Below is a small trained network, with its code and all its weights. Each question gives an input and a class and asks what happens when units are switched off, that is, made to give their printed mean instead of their output.

import numpy as np


def w(rows, s, z=0):
    codes = np.array(rows[::2]) - 128.0
    scale = np.full(codes.shape[1], s)
    scale[-1] = z or s
    return codes * scale


def norm(h):
    return h / np.sqrt((h * h).mean(-1, keepdims=True) + 1e-5)


def f(y):
    return np.maximum(y, 0)


def log_softmax(a):
    a = a - a.max(-1, keepdims=True)
    return a - np.log(np.exp(a).sum(-1, keepdims=True))


def net(x, mask):
    res = np.array(x, float).reshape(1, 7) / 4 @ E
    u = 0
    for l in range(3):
        y = f(norm(res) @ A[l][:, :-1].T + A[l][:, -1])
        res = res + np.where(mask[u : u + 5], y, B[l][:, -1]) @ B[l][:, :-1]
        u += 5
    return log_softmax(norm(res)[-1] @ U[:, :-1].T + U[:, -1])


A, B = {}, {}
E = w([
[65,183,201,149,112,51,74,164],'x0',
[109,129,118,192,134,163,69,56],'x1',
[98,182,164,236,134,110,121,124],'x2',
[74,119,204,133,145,87,99,95],'x3',
[106,95,123,109,113,87,103,10],'x4',
[53,126,102,156,172,169,131,143],'x5',
[104,118,93,162,134,78,159,152],'x6',
],0.011)
A[0] = w([
[109,101,129,109,132,52,133,6,175],'0.n0',
[39,160,149,187,137,32,144,251,168],'0.n1',
[184,122,92,62,124,129,190,208,11],'0.n2',
[201,172,252,164,111,40,141,128,254],'0.n3',
[106,123,77,240,127,126,146,76,42],'0.n4',
],0.024,0.003)
B[0] = w([
[101,97,132,166,82,54,73,130,219],'0.n0',
[47,75,171,132,53,29,2,137,251],'0.n1',
[197,99,102,95,116,166,131,197,223],'0.n2',
[88,117,150,176,58,39,72,111,246],'0.n3',
[137,176,123,168,175,154,182,102,190],'0.n4',
],0.02,0.022)
A[1] = w([
[120,77,27,106,124,68,157,33,7],'1.n0',
[101,103,144,107,67,59,18,68,92],'1.n1',
[172,125,123,72,67,85,38,1,39],'1.n2',
[116,160,101,13,149,48,129,36,104],'1.n3',
[95,149,196,137,98,94,34,137,114],'1.n4',
],0.023,0.0016)
B[1] = w([
[83,184,201,154,140,165,72,191,145],'1.n0',
[107,105,207,92,140,58,97,143,253],'1.n1',
[103,122,133,56,36,140,82,164,195],'1.n2',
[137,213,116,248,41,104,147,241,134],'1.n3',
[150,187,221,163,4,108,133,124,220],'1.n4',
],0.013,0.043)
A[2] = w([
[136,33,83,179,172,143,135,192,222],'2.n0',
[79,112,101,68,139,7,120,36,17],'2.n1',
[124,219,217,110,139,246,53,119,197],'2.n2',
[29,91,110,68,172,100,138,86,100],'2.n3',
[20,146,162,72,246,143,148,42,8],'2.n4',
],0.018,0.0015)
B[2] = w([
[57,242,144,59,86,137,91,114,193],'2.n0',
[59,68,87,41,111,123,108,92,252],'2.n1',
[123,74,223,80,129,64,136,9,169],'2.n2',
[188,132,188,120,117,155,92,52,134],'2.n3',
[112,149,59,190,167,65,141,82,139],'2.n4',
],0.012,0.011)
U = w([
[92,184,138,188,181,135,178,6,5],'0',
[60,109,179,149,52,35,84,105,242],'1',
[200,116,67,54,134,190,199,153,82],'2',
],0.012,0.0031)

Each question gives the input, the list of numbers given to net, and the class t.
The units are the neurons (one row each of A and B). Each row of codes is followed by its name. A weight is (code - 128) times the scale printed after its matrix; where a second scale follows, it is the last column's (A, B and U).
mask holds one flag per neuron, layer by layer. A switched-off neuron (its flag False) gives its mean, the last column of its row in B, instead of its output. The means were averaged over made-up inputs and are rounded, as every weight is.
A unit's drop is (log p(t) with every unit on - log p(t) with that unit switched off) / (log p(t) with every unit on - log p(t) with every unit switched off).
The circuit of an input: a set's keep is (log p(t) with only the set's units on - log p(t) with every unit switched off) / (log p(t) with every unit on - log p(t) with every unit switched off). Starting from the 12 units with the biggest drops (on a tie, the unit counted first), units are removed one at a time, each time the one whose removal leaves the highest keep (on an exact tie, the one counted first), for as long as the keep stays at least 0.8.
circuit, biggest first: the units of the circuit, biggest drop first
most important unit: the unit with the biggest drop
k most important neurons: the k neurons with the biggest drops, biggest first
k most important neurons of layer l: the k neurons of layer l with the biggest drops, biggest first
drop of u: that unit's drop, to one decimal
input [-7,0,7,-5,-6,7,2], class 0: 2 most important neurons : (0.n3; 1.n1)
input [-4,2,-1,-8,4,1,1], class 2: circuit, biggest first : (0.n3; 0.n1; 1.n1; 1.n4)
input [2,8,-2,-4,1,-1,5], class 0: 2 most important neurons : (0.n4; 0.n1)
input [-2,8,7,-3,-3,-4,5], class 0: most important unit : 0.n4
input [-7,-7,-1,3,-8,5,4], class 2: circuit, biggest first : (0.n2; 0.n3; 0.n0; 1.n1)
input [0,7,-8,-1,-3,5,5], class 0: 3 most important neurons of layer 1 : (1.n2; 1.n4; 1.n1)
input [-8,-4,-4,-1,5,-3,4], class 2: circuit, biggest first : (0.n1; 0.n3; 1.n1; 1.n4)
input [-2,3,-1,-8,4,-5,8], class 0: 3 most important neurons : (0.n1; 0.n3; 0.n4)
input [-4,-2,-1,-8,-8,6,6], class 2: 2 most important neurons : (0.n3; 0.n2)
input [-4,4,5,3,-5,-2,-2], class 0: 4 most important neurons : (0.n1; 0.n4; 0.n0; 1.n1)
input [-4,8,6,3,-3,8,4], class 0: 3 most important neurons of layer 0 : (0.n4; 0.n3; 0.n0)
input [-4,-5,1,-2,-1,0,5], class 2: 2 most important neurons of layer 0 : (0.n2; 0.n3)
input [-7,3,-8,-2,1,3,-4], class 2: 2 most important neurons : (0.n1; 0.n3)
input [-1,4,1,2,0,7,-7], class 0: 2 most important neurons : (0.n1; 0.n3)
input [4,0,-8,-4,-8,-6,1], class 2: 2 most important neurons : (0.n2; 0.n1)
input [-5,-8,-6,6,-6,3,3], class 2: 2 most important neurons : (0.n2; 0.n3)
input [-3,-2,2,-8,2,0,-1], class 2: most important neuron of layer 0 : (0.n1)
input [-6,-2,8,-5,-2,2,1], class 2: 3 most important neurons : (0.n1; 0.n3; 1.n4)
input [-2,5,8,-7,-1,-1,2], class 0: drop of 1.n0 : 0.0
input [-6,-8,-8,2,2,-6,-4], class 2: drop of 0.n1 : 0.3
input [-6,2,-3,-5,-4,1,-5], class 2: most important neuron : (0.n1)
